Known rows, with every step that occurs:
V-Z-Y-X-R-C-H-W-N: [  -7 -141  -81  -79  113  209   34   22  274  -42  370 -117   -3 -227
  108  -48  -54   38  -40 -213  162 -347  -57   79  101   50 -229  -84
 -349  -91  -28  143  163  104 -245  265 -104  104   16   75  -94  180
  169  -71  180   70]
Z-V-L-X: [-198   41    8  127  276 -277   49  257  186 -279   54  -43  131  -25
  -12 -107  147  115  253  -72  165  -84   77   88 -112   33   16 -105
  -17   13 -248   78  102  246   80   50  -63  225   30 -202  103 -173
 -111  -82  -94   74]
W-H-X-Y-Z-V: [ -71  165 -176   95  -54 -229  -37   18  -21  -30  115 -299   77  180
    8  -21  -63  278  152 -170 -114  -98   92  154  242  202  -15 -241
 -105   61  -45  -63  307  159 -102 -180 -220   -6  115 -211  -69 -233
  103  273  -61  100]
W-V-C-H-X-Y-Z: [ -54  265 -202  187   45 -173  -96  -89  -17   30  204 -113  -47   39
   40  -55  102  204   38 -389  -68  -35  -10   96 -148  -43  -24 -370
 -161   31   80   77  170  119 -173   59  -69 -199  137 -200 -207 -182
  -14  138   83  -23]
V-Z-H-W-C: [-168  -36  -79  116  193   71 -123  142  166  -59  295  -30  188  127
  116 -380   84   25  120 -294  285 -173   43  163 -428   44  -63 -100
   47 -111 -265  -92  337  341   40  321  -31   -4  180  -45   62 -299
 -131   31   87  -96]
R-H-X-Y-L-N: [ 133  276 -294  139  -70 -206  122  104  -55 -119  144 -198   69  264
 -174   21 -227  315   -3   13  -93 -181  -64  186  111  143  -26 -175
 -261  -14 -111  310  423   72   14 -107 -337   53  -35 -188 -272 -157
   51  -92   21    0]
C-H-X-Y-L: [ 110  121 -345   47   18 -214   22  131  -53  -33  206 -130   37  224
  -47  157 -171  338    9  -67 -160 -165  -93  199  252  172   10 -318
 -219  -11   62  157  291   73  -30 -145 -263  -10  142 -154 -315  -57
   64  124   92 -122]
L-N-Z-V-C-H-X: [-287  332 -232  379 -177   32  -48  195  205 -350  291   65  -38  133
   89 -333  107   35  117  -45  251 -111  120   40 -197  165   67 -113
  114 -102 -244  105  323  237  -20  -41  -91  -58  262    5 -127 -563
  -48 -112  -90 -115]
C-H-W-N-Z-V-L-X: [-152   59 -136  207  110  196  -41  217  398    7  502   85  -48 -151
  194  -12  108  -38   28 -250  138 -242 -241  149 -127   45   74 -176
   63   -2 -170  163  -42  199  -87  249 -216   60   89  179 -109 -294
  -43  -37  120 -214]
Z-X-R-L: [  -4 -216 -144 -157  224 -239  148   16   19    6   40 -101  134  -39
  -37  120  -66   20  187 -103  -11 -137   60   28  194   33 -323 -118
 -376   98  201  -64  342  198 -149   15 -265  305 -159 -317  130   23
    4   16  -16  383]
C-H-W-N-V: [-123  184 -210  216   37  117 -101  144  211  207  582    2  -51   55
  217  -63   92  -46  -18 -339  139 -228 -334  216 -182   82   10 -242
   31    7 -214  107  169  206 -170  312 -252  -47  128   37 -164 -344
 -156   27  258 -189]
W-N-Z-L-X: [-205 -145   46   62   52  169  -29    6  338  -44  244  -32  130 -394
   67  -95  128  -49   24  -99  163 -157   42 -123  -48  -34   67 -240
 -151  130   56  116   56   92 -130  -21 -136  206  -80  200  194 -175
   -3  -49 -118   62]
Z-Y-L-N: [  -1  209   -3  253  -67  -80   61   46  -94 -189   77 -167   76  -34
 -191  -13  -25  232  -16  -15   39 -176  147  -33  180  147  -61  -13
 -262   57 -175  262  567  -65  -39 -184 -135  160   73  -36   54 -118
 -112   61  -72  263]
Y-Z-H-W: [-150  228 -170  200   24 -206  -81  -18   76   81  267 -149  -95  144
  -98  -89  104  274   34 -217  303 -106 -178  216 -205  145 -179   80
  -10  145 -172 -166  462  109   86   20 -229  250  114    7   40 -539
 -107  -17   79  215]
Z-H-X-Y-L-N-V-C: [-148   97  -31  247   32 -333   46    4  -95 -198  -42 -201   61  362
 -138 -199   17  215  162 -296  251   97   13  149 -159  236   39   58
  -28    2  -20 -126  299  153   72  -39 -214   11  131  -68 -143 -226
 -152   72   29   89]
C-H-X-Y-L-N-V-Z: [  55  130 -261  143  -59 -160   26  142   -4 -240  255 -113   -8  103
  -66   41 -146  207   97  -80   20 -185  -29    6  172  151   -2 -253
  -92 -106 -102  242  212  171   43  -32 -199 -135  175   66 -263 -108
   38   84   51 -204]
R-H-V-L-N: [  83  255 -149  368  204   75 -104  131  155 -244  433   77   91   59
   54  -96  -96  -23   50  -70  155 -289  -87   87 -215 -102  -91 -216
 -247 -231 -369  266  202  241   82  228 -113  -27  -18 -222 -105 -284
 -194 -266   18 -188]
Y-X-R-C-H-Z-V-L: [  27 -126 -206  -51  237 -137  -24  140  128  -67  263 -105  -76   69
  141   86  -85   83  -21  -58  169  -99  -86  120  148  197 -226  -87
 -447 -168   62  -38   68  158 -128   58  -88  273  -91 -178 -200  182
  120 -247  254   18]
R-X-Y-L-N-V: [ 184  174 -177  175   39 -493    3  134 -133  -52 -150 -465  153 -154
 -202  183    2  144  295   38  -70  206   31  -19  109  302  -24 -178
 -102  143   33   31  338   95  -29  -34 -196  149 -144  -48 -211  162
  -53  125  155   83]
X-R-C-H-V-Z: [  38  -19 -278  -55  249   24  110   68  153  -40  401  140  -48  104
  161  -51 -131  -60 -101 -161  151 -197 -173  196  -86  137 -290 -161
 -377 -183  -91  -41  118  280 -233  296  -67   99   72 -327 -187   72
   61 -302  286 -154]
H-W-N-L-X: [-200  117   77  214   75  101 -136  180  298  197  332   32   76 -117
   74   16  112  -26   55 -265   88 -159 -193  143 -176  -16   10 -205
   39  234 -144  110   46  171 -175  168 -135  335   -4  -26   20 -164
  -96   74  131   31]
Y-Z-L-X: [ -64  146 -146   97   52 -299   -4   26   68 -137  161  -61 -156 -189
 -257   82  128  223   83   30  149  -78  103  -98  110   18 -204  -44
 -184  267   98   38  232  -20  140 -209 -124  323  -64   -3  194 -115
   17  -77  -93  269]
C-H-X-Y-Z: [  69  184 -376   26  -56 -226  -10  103   17  -53  228 -110  -18  163
  -64  161 -146  396   54  -53  -87 -216 -100  183  212   99  -90 -302
 -169   -2   49   78  308   66  -25 -167 -257  -24  145 -174 -268 -211
  119   88   26  -45]
W-N-V-Z-L-X: [-235 -164  119   36  139    1  -18   31  273 -114  286 -137  109 -342
   49 -169  162 -118  153 -242  279 -160   34 -180 -131 -104   28 -265
  -85   76 -107  114  -23  229  -68  217  -75   47  -70  206  220  -80
  -99  -14  -55   46]
W-V-H-Z-L-N: [-102   48  -38  243  -19  158 -130  -65  115 -138  327   -5  115 -133
   81 -234  -46 -170   12 -275  169 -217  107 -222 -185  -57   69 -252
 -193 -201 -249   62  122  238 -119  179    5 -205   29   -4   14 -233
 -225  127  -35 -111]
L-Y-Z-V-H-X: [-132  163  -31  125   -6 -279  101   30   69 -189  -75 -363  -88  130
 -278  -22   29  359   78 -233   -4  -84   59  132  144  153  -10  -85
    4  237  -58 -123  172   63  -19 -175 -148   50  157  -72  -81 -216
   -6  128  -45  249]
X-Y-Z-L-N-V-H: [ -49  218   26  248  -84 -222  129  -98  -84 -218  -34 -233 -153 -201
 -262   23   33  127  176 -133  246   -8   68 -168   98  168 -181  128
  -69   76   -9    4  120  -48   23 -118 -150   28  -19  120  -13 -161
    5   -2   22  100]
N-L-Z-X: [-154   94    6  181   44   57    1  137  198 -290  147  292   58 -227
 -123   26   28   -6  142  -18  171 -159   76 -211   99 -100 -224  -34
 -134   86    5  138  146  192    0 -240   55  329   -9  -77  281 -275
   -7  -55 -249   86]
H-W-N-L-X-R-Y-Z-V-C: [-286  149   93  225  151 -161   17  110  242  171  171 -236 -124  -89
  -18   20  213   -3  111 -382  153   10 -180  134 -195   70   -7 -102
   97  336   32 -130 -111  167 -280  206 -174  252  -18   20  -73 -121
   21   21  182  147]
N-H-W-V-Z-Y-L-X: [  30  -63   -1  127  187  104    6  -38   98   24  226   22  122  -89
    5 -134  227  -72  126 -549   66  -27   29   68 -157   10  -81   51
  -97   32 -111   59  145  251   -6  125  -27  136    2  143   89  -29
 -149  217   70   93]
W-N-V-Z-Y: [-234 -119  143   45   71   80  -33  -31  247  -85  273 -243  205 -278
  101 -233  113  -40  128 -288  248 -254   -6 -106 -127 -116   14 -284
 -119  -25 -215  132  163  190 -188  205  -73  -68   25  128  166 -237
  -90   51  -81  114]
C-H-W-V-Z: [ -15  168 -272  184  103  147 -126  127  195  125  557  108    1  -14
  195 -104   46  -26  -24 -323   54 -288 -217  156 -231   42  -38 -295
  -30  -87 -273  226  223  297 -117  363 -140 -104  208  -28 -155 -251
 -117   80  206 -270]
Y-Z-X-R-C: [ -81   88 -241 -102   30 -236  129 -116   81  -48  181  -45 -133  -25
  -94   96   -5  210    7  -21  146 -185  -75   39  140  -14 -511   36
 -380  146  116  -80  355   30 -123 -151 -184  373 -111 -202  122 -181
  147 -153   50  379]
R-L-Z-H-V-C: [ -39  128 -169  298  288 -252  -15  102  -40 -181  181 -177   77  -61
 -195  -34   55   86  212 -266  145  114  159   47 -146  189    0  -87
  -50   17   54 -243  284  289  228  141  -34   31   19  -86  -32 -294
 -169   30   -7  140]
W-V-Z-X-R-Y: [ -16 -202  -32 -121  265  -94   58  -74  113  -48   61 -129  266 -261
   61  -72    8  -32  138 -274   38 -229   57 -148 -119 -125 -176 -322
 -280  -50  -72   98  212  373 -257  225  -94   -7  -44 -126  144   35
  -20  156  -44   93]
W-N-H-V-L-Y: [ -86 -122  193  199  231  135 -147  -96  176  -51  216 -128  298 -148
  128  -25  112   42  149 -427   97 -150   -6   49 -115 -143   -4 -301
 -143  -23 -173 -134  -18  282  -85  131   -2   18   -8   56   65 -205
 -221   94    5   19]
Y-Z-L-X-R: [ -41   61 -120   19   81 -322   77   13   54  -73   99  -59 -204 -179
 -255  116   74  198   68  -23  164  -76   79  -80  145   37 -256  -13
 -249  285  156  -16  194    9   27 -167 -164  380  -81  -42  187   -6
   67 -152  -59  319]
L-N-H-Z-V: [-204  166 -113  305 -129  -11  -79  138   52 -261  270   18  140  159
   49 -234   87   47  183 -141  323  -90  177  -46 -206  159  -65  -13
  -10 -195 -428 -116  421  361  116  -54    6   35   92   29   47 -589
 -235  -31 -118   38]
Y-X-R-H-Z: [ 128 -117 -229  -96  170  -71  -45  147   28  139  188 -223  -68  132
   61  108 -137  133  -60 -145   92 -114  -15  161  134  141 -160 -152
 -540  -47  102   -5  328  162 -157   -7 -187  319 -171 -169 -140  141
   62 -223  140  170]
W-H-Z-L-N: [ -96   35 -105  249  -85  156 -238   59   76 -131  423  -13  137  -10
  104 -127  -74  -32   37  -34   71 -202  212 -177   82  151    7 -257
 -228 -132 -199   -9  272  250  -34  -44  -33  -90   58  -73   90 -233
 -136  129 -148  -51]
H-Z-Y-X: [ -13 -146  -52   41   74   12 -168  138  135  -84  198 -205  128  -66
  -49   20  -53  183   45 -103  106 -218  159  -79  113   41  -87 -163
 -430 -109   69   41  307   25  -10 -192    9  126  -21 -102  -23    8
  -11  148 -129  267]
R-L-Z-H-X-Y: [  65   38 -192   84  133 -414  122  118  -81 -173  -45 -279  226  -77
 -343  118 -132  327  262  -95   -3   36  114   45  117  268  -13  -89
  -43   58   91 -128  380  222  209  -68 -217  120  -29  -97  -64 -226
   14  142  -93  228]
X-Y-L-Z: [  73  224  -63  155   72 -279  199   80 -209  -45 -131 -271    5 -153
 -323  224  -57  414   59 -125  -31   32   83   15  181  272  -80   -1
 -184  179   40  104  337   32   43 -247  -96  267   11   63  -90   -2
   66   77   54  108]

Rows:
[  -1   78  -89  178  130 -188   19   -6  -99  121  105 -142   94   53
   16  -73   61  -57  195 -397   29   95   54  140 -175  188 -108 -126
  -86   48  -63 -157  287  362 -221  301 -154   97  -10 -237 -111 -101
 -131  -27  197  195]	X-R-L-N-H-W-V-C
[ -28  258   25  326  139 -209  166  -24 -162   61  -59 -217  -94  -90
 -253   49   88  263   44 -468   91  135  -18   82 -140  269  -37  130
  -62  189   72   15  190   80    4   15 -100  138   68  140 -147  -43
  -43  139  183   60]	X-Y-L-Z-H-W-V-C
[ 176  -57  -73  191  355   34 -122  153   98  -85  270   22  -75  -21
   84  234  -88   63   12 -267   29 -189  -90  111  133   29 -114 -271
 -318 -102    9   41  -50  198  -65  147  -79   48   83 -123 -200  188
 -101  -68  188 -170]	C-H-V-L-Y-X-R
[  67 -100  -36   11  366 -378   53  -20  -12  -42  -74 -320  127   11
 -106  129  -85  200  145 -180  162  -64 -104   84  -49   77 -158 -138
 -235    5  -11 -308  166  267 -171   96 -209  154  -27 -230  -54  -24
  -20  -71   59  159]	X-R-Y-Z-H-V-L
[  45   16  -28   75  211    7   81  -41  166 -148  163  151  161 -328
  -23  -14  -60   28  100 -244   72 -300  -48 -140  -91 -264 -212 -182
 -301  -80 -134  285  118  306 -159  154  -94   81 -111 -139  171 -109
  -26 -112 -119   58]	W-V-L-Z-X-R-H
[  48  -45  -60   30  148   48  -59  100  129  260  248 -156 -107   22
  130  111  -57  -12  -67 -238  106 -121 -186  201  112   92 -143 -129
 -384  100   76   97  167  127 -294  127 -259  416 -177  -61  -96  116
   61 -228  252  110]	Y-X-R-H-W-N-L
[ -81  163 -110  203  -65 -346  105  115   10 -211  -56 -269   94  104
 -189  -51  -74  302  177  -23    5  -64   75   46  126  236   35 -122
  -37   75   -1  196  260   73   37 -279 -222  153  146  -15 -194 -160
  126  163  -40   59]	H-X-Y-L-N-Z-V
[ -33  167 -125  358   70   69   70   -8   23 -191  272  -37 -203   23
  -29  -67    9  -82  -70 -169  166  -48   69  -58  -13   94 -124   17
 -321   20   25  176  232  101  -34  -26 -123  163  -14  143  -61 -135
  -63 -200   75   17]	Y-L-N-Z-X-R-H-V-C
[ 165  -97    8  -19  268  -71  -26   73   80 -191  -21  -75  127  -68
  -52  223 -102  288   14  -35  -87 -117  -67  144  230   94 -172 -167
 -334  -17   -3   68    6  115 -152    8  -64  210  -38 -266 -171  331
   40 -170  166   24]	V-L-Y-X-R-C-H
[ -29  149 -151  191  201 -218   62  -17   98 -111  262  -18 -372  -88
 -202   26  125   30   27 -203  214  -29   54  -31  -24  -37 -248    6
 -311  214  240  -27    2   12   56    4 -116  206  -97  -57   52   24
   23 -266   18  196]	Y-Z-L-X-R-H-V-C
[  85  -74   73   -1  190 -129   84  -51  132 -250  -66 -119   81 -164
 -229  185  -90  325  105  -57  -39 -250  -41   -7  200 -135 -277  -99
 -309  113  -12  124   65   87  -82  -78 -165  185  -87 -176   64   23
   44 -168 -123  258]	V-L-Y-Z-X-R-H
[ -77  360  -92  444  -16  -67 -101  -45 -159   -6  253 -108   -4  144
    0 -158  192   63   32 -342   81   82   68   80 -192  157    1  -38
  -42   80 -239   65  382  208   -5   52  -35  100   97  105  -87 -266
 -247   74  199   10]	Y-L-N-H-W-V-C
[  19  110 -114   25   41 -103  191  -29  117    5  107  -38 -232   -7
 -231  239   -1  267  -94 -221  -26 -149 -194  140  179  162 -413   92
 -201  281  131  -33  129   -5 -146  -64 -229  249    5 -102  -77   31
   82  -33  192  264]	L-Y-Z-X-R-C-H-W
[  85  -90 -280   15  187  -59  -47  208  -88   27  264 -139   63  191
  106   94  -88   46  -61 -164 -124  -75  102  -36   46   23  -93 -373
 -298 -122  224 -110  220  123 -153  -45  -96 -149  -76 -173  -89   25
   -4  125  158 -120]	W-C-H-Z-X-R-Y-L
[ 112  -40 -164  178   63    2 -138  273  -79  -67  314 -127  -26   67
   89   25  -57  -83   30 -217   20  -14  203 -120   62   97  -81 -277
 -220 -223  142   -9  229   73  -72   42  -58 -198  -83  -99  -72    6
  -56   54  155  -29]	W-C-H-Z-Y-X-R-L-N-V
[  74 -163  -13  123   -2   72 -148   61  -19  -67  245 -287   82  -77
   49   64 -127  -72   83 -217    4  -61  224 -167  315  241  -26 -172
 -357 -151   -8  -65  261  186 -143  -26 -104  -55  -95  -38   29   31
  -57  197  -70  214]	W-H-Z-Y-X-R-L-N-V
